Below are the code and all the weights of a small trained network. Each question names an input and a target symbol and asks about switching units off, where a switched-off unit gives its printed mean instead of its output.

import numpy as np


def w(rows, s, z=0):
    codes = np.array(rows[::2]) - 128.0
    scale = np.full(codes.shape[1], s)
    scale[-1] = z or s
    return codes * scale


def norm(h):
    return h / np.sqrt((h * h).mean(-1, keepdims=True) + 1e-5)


def f(y):
    return y / 2 * (1 + np.tanh(0.7978845608 * (y + 0.044715 * y**3)))


def softmax(a):
    e = np.exp(a - a.max(-1, keepdims=True))
    return e / e.sum(-1, keepdims=True)


def log_softmax(a):
    a = a - a.max(-1, keepdims=True)
    return a - np.log(np.exp(a).sum(-1, keepdims=True))


def net(x, mask):
    ids = ['ΔΩαβζηλμπστψ'.index(c) for c in x.split()]
    T = len(ids)
    res = E[ids] + P[:T]
    r = norm(res)
    for j in range(3):
        rows = slice(2 * j, 2 * j + 2)
        q, k, v = (r @ M[0][rows].T for M in (Q, K, V))
        z = softmax(np.where(np.tri(T) > 0, q @ k.T / 2**0.5, -1e9)) @ v
        o = O[0][rows]
        res = res + np.where(mask[j], z, o[:, -1]) @ o[:, :-1]
    y = f(norm(res) @ A[0][:, :-1].T + A[0][:, -1])
    res = res + np.where(mask[3:11], y, B[0][:, -1]) @ B[0][:, :-1]
    return log_softmax(norm(res)[-1] @ U[:, :-1].T + U[:, -1])


Q, K, V, O, A, B = {}, {}, {}, {}, {}, {}
E = w([
[139,89,175,147,177,103,119,129,122],'Δ',
[117,111,122,137,148,85,98,139,79],'Ω',
[78,112,152,147,153,133,159,101,150],'α',
[82,143,100,116,127,126,128,66,174],'β',
[137,85,134,122,154,144,86,104,106],'ζ',
[126,95,147,124,172,103,67,121,146],'η',
[163,226,72,252,197,181,87,157,155],'λ',
[104,128,151,141,176,79,135,101,183],'μ',
[123,112,144,147,143,119,173,106,86],'π',
[107,145,117,137,147,74,152,92,136],'σ',
[121,123,93,113,111,153,135,64,104],'τ',
[54,113,128,144,145,108,104,139,131],'ψ',
],0.016)
P = w([
[84,128,156,143,109,134,138,135,101],'0',
[110,25,83,125,160,101,154,101,129],'1',
[149,34,92,154,117,100,151,105,149],'2',
[146,69,121,178,94,104,111,75,135],'3',
[158,214,200,46,135,150,136,162,89],'4',
[139,90,92,33,177,150,183,170,117],'5',
[100,82,148,84,148,106,148,101,94],'6',
[124,100,92,170,113,121,120,145,125],'7',
[139,246,221,95,100,156,110,158,94],'8',
[149,170,154,136,100,137,127,149,120],'9',
[139,90,67,93,178,154,180,198,136],'10',
[102,89,75,170,151,114,108,94,93],'11',
[62,63,108,118,201,124,156,104,76],'12',
[80,147,86,4,205,176,120,111,108],'13',
],0.013)
Q[0] = w([
[140,96,116,254,88,109,99,77,136],'h0',
[168,223,217,110,33,151,107,183,145],'h0',
[134,198,148,60,184,164,138,155,123],'h1',
[118,214,115,175,168,152,104,139,94],'h1',
[77,52,87,37,185,104,153,115,114],'h2',
[140,191,163,60,129,153,137,173,128],'h2',
],0.015)
K[0] = w([
[112,200,220,133,96,117,81,75,92],'h0',
[80,41,152,1,123,74,160,104,112],'h0',
[145,113,44,162,196,147,141,150,141],'h1',
[130,179,94,139,211,174,138,145,120],'h1',
[178,146,76,208,123,162,126,179,170],'h2',
[110,16,58,50,175,100,187,150,144],'h2',
],0.013)
V[0] = w([
[163,152,113,76,222,99,41,67,245],'h0',
[47,184,73,100,91,192,154,53,159],'h0',
[156,89,176,56,67,23,195,125,136],'h1',
[122,200,96,194,160,67,167,160,136],'h1',
[132,106,215,187,172,184,166,145,218],'h2',
[195,151,127,174,163,158,207,54,56],'h2',
],0.012)
O[0] = w([
[178,46,112,236,138,197,204,154,154,158],'h0',
[109,38,130,21,154,175,171,229,203,214],'h0',
[18,151,154,114,134,210,10,84,168,3],'h1',
[250,80,207,118,171,126,107,83,181,142],'h1',
[191,155,240,131,13,114,140,188,152,229],'h2',
[196,214,127,104,237,76,181,190,198,225],'h2',
],0.011,0.0049)
A[0] = w([
[51,241,93,134,124,75,94,87,120,248],'n0',
[79,91,112,117,104,188,66,118,41,1],'n1',
[112,137,101,69,208,107,64,92,151,226],'n2',
[171,88,124,157,195,57,153,106,79,236],'n3',
[249,109,86,196,182,179,216,157,175,237],'n4',
[178,134,123,185,179,91,189,116,189,125],'n5',
[118,163,180,32,128,90,150,158,173,79],'n6',
[173,124,169,85,125,14,169,184,143,113],'n7',
],0.011,0.00099)
B[0] = w([
[194,55,95,118,133,127,61,226,110,172],'n0',
[115,109,137,58,117,66,204,76,146,143],'n1',
[95,166,182,193,154,118,218,2,138,151],'n2',
[165,111,129,96,138,107,185,219,125,171],'n3',
[254,92,187,147,198,53,176,163,110,249],'n4',
[209,95,79,125,161,112,173,145,72,195],'n5',
[145,175,122,106,51,134,147,165,118,186],'n6',
[190,129,167,128,83,119,208,169,129,209],'n7',
],0.0095,0.016)
U = w([
[126,152,101,134,186,81,91,58,69,218],'Δ',
[142,230,149,63,190,69,61,135,142,55],'Ω',
[171,66,193,190,105,156,104,107,166,125],'α',
[102,105,35,146,137,95,130,190,44,176],'β',
[150,119,105,144,119,118,125,156,136,22],'ζ',
[164,189,141,205,92,109,48,131,85,123],'η',
[153,153,173,70,34,131,122,177,167,103],'λ',
[81,165,70,58,222,146,139,169,159,234],'μ',
[136,136,186,123,230,141,117,61,189,152],'π',
[120,11,130,65,174,218,119,169,200,84],'σ',
[103,44,135,72,99,98,134,89,100,251],'τ',
[119,95,111,228,65,149,164,95,70,61],'ψ',
],0.012,0.0023)

Each question gives the input, a string of symbols that net reads in full, and the target symbol t.
The units are the heads (2 rows each of Q, K, V and O) and the neurons (one row each of A and B). Each row of codes is followed by its name. A weight is (code - 128) times the scale printed after its matrix; where a second scale follows, it is the last column's (O, A, B and U).
mask holds one flag per unit, heads first, then neurons. A switched-off unit (its flag False) gives its mean, the last column of its rows in O or B, instead of its output. The means were averaged over made-up inputs and are rounded, as every weight is.
A unit's drop is (log p(t) with every unit on - log p(t) with that unit switched off) / (log p(t) with every unit on - log p(t) with every unit switched off).
The circuit of an input: a set's keep is (log p(t) with only the set's units on - log p(t) with every unit switched off) / (log p(t) with every unit on - log p(t) with every unit switched off). Starting from all 11 units, units are removed one at a time, each time the one whose removal leaves the highest keep (on an exact tie, the one counted first), for as long as the keep stays at least 0.8.
circuit, biggest first: the units of the circuit, biggest drop first
most important unit: the unit with the biggest drop
top k neurons: the k neurons with the biggest drops, biggest first
heads that matter: for each layer, one digit per head in row order, 1 if its drop is at least 0.15 and else 0, layers parted by /
input λ Ω μ, target λ: heads that matter -> 011
input α α Δ β η σ α ζ, target ψ: heads that matter -> 111
input π ψ ζ ζ, target Ω: heads that matter -> 100
input Δ τ μ ψ, target η: heads that matter -> 100
input ψ Δ α, target τ: circuit, biggest first -> (h2; h0)
input λ Ω α π Δ π α π ζ ζ β, target λ: heads that matter -> 011
input α ζ ζ, target λ: heads that matter -> 100
input σ Ω β, target π: most important unit -> h1
input Δ η β η Δ β τ π β π, target μ: circuit, biggest first -> (h2; h1)
input β η ζ π, target σ: heads that matter -> 100
input η π β α β, target Ω: circuit, biggest first -> (h0; h1)
input β Δ η σ α α π, target π: circuit, biggest first -> (h1; h2; n2)
input μ Δ β η α σ α π ψ β σ Δ α ψ, target π: circuit, biggest first -> (h1; n2)
input α α β τ ζ τ Ω, target μ: circuit, biggest first -> (h2; h1; n4)
input β α α π π π, target λ: circuit, biggest first -> (h2; h1; n4)
input ζ π ψ σ ψ τ ζ π μ, target μ: circuit, biggest first -> (h2; h1)
input τ β α, target μ: circuit, biggest first -> (h2; h0)
input α Ω ζ μ τ ζ ζ Δ α β α, target η: circuit, biggest first -> (h0; h1)
input π α α π α ψ α ζ α, target τ: heads that matter -> 001
input λ α α Ω α ζ π σ, target λ: most important unit -> h2
input α σ α η π η Δ π τ α α β τ, target λ: heads that matter -> 001
input λ Ω τ α λ λ α μ μ α σ τ α, target λ: heads that matter -> 011
input ψ μ σ ψ τ Δ π ζ α π Δ, target β: top neuron -> (n0)
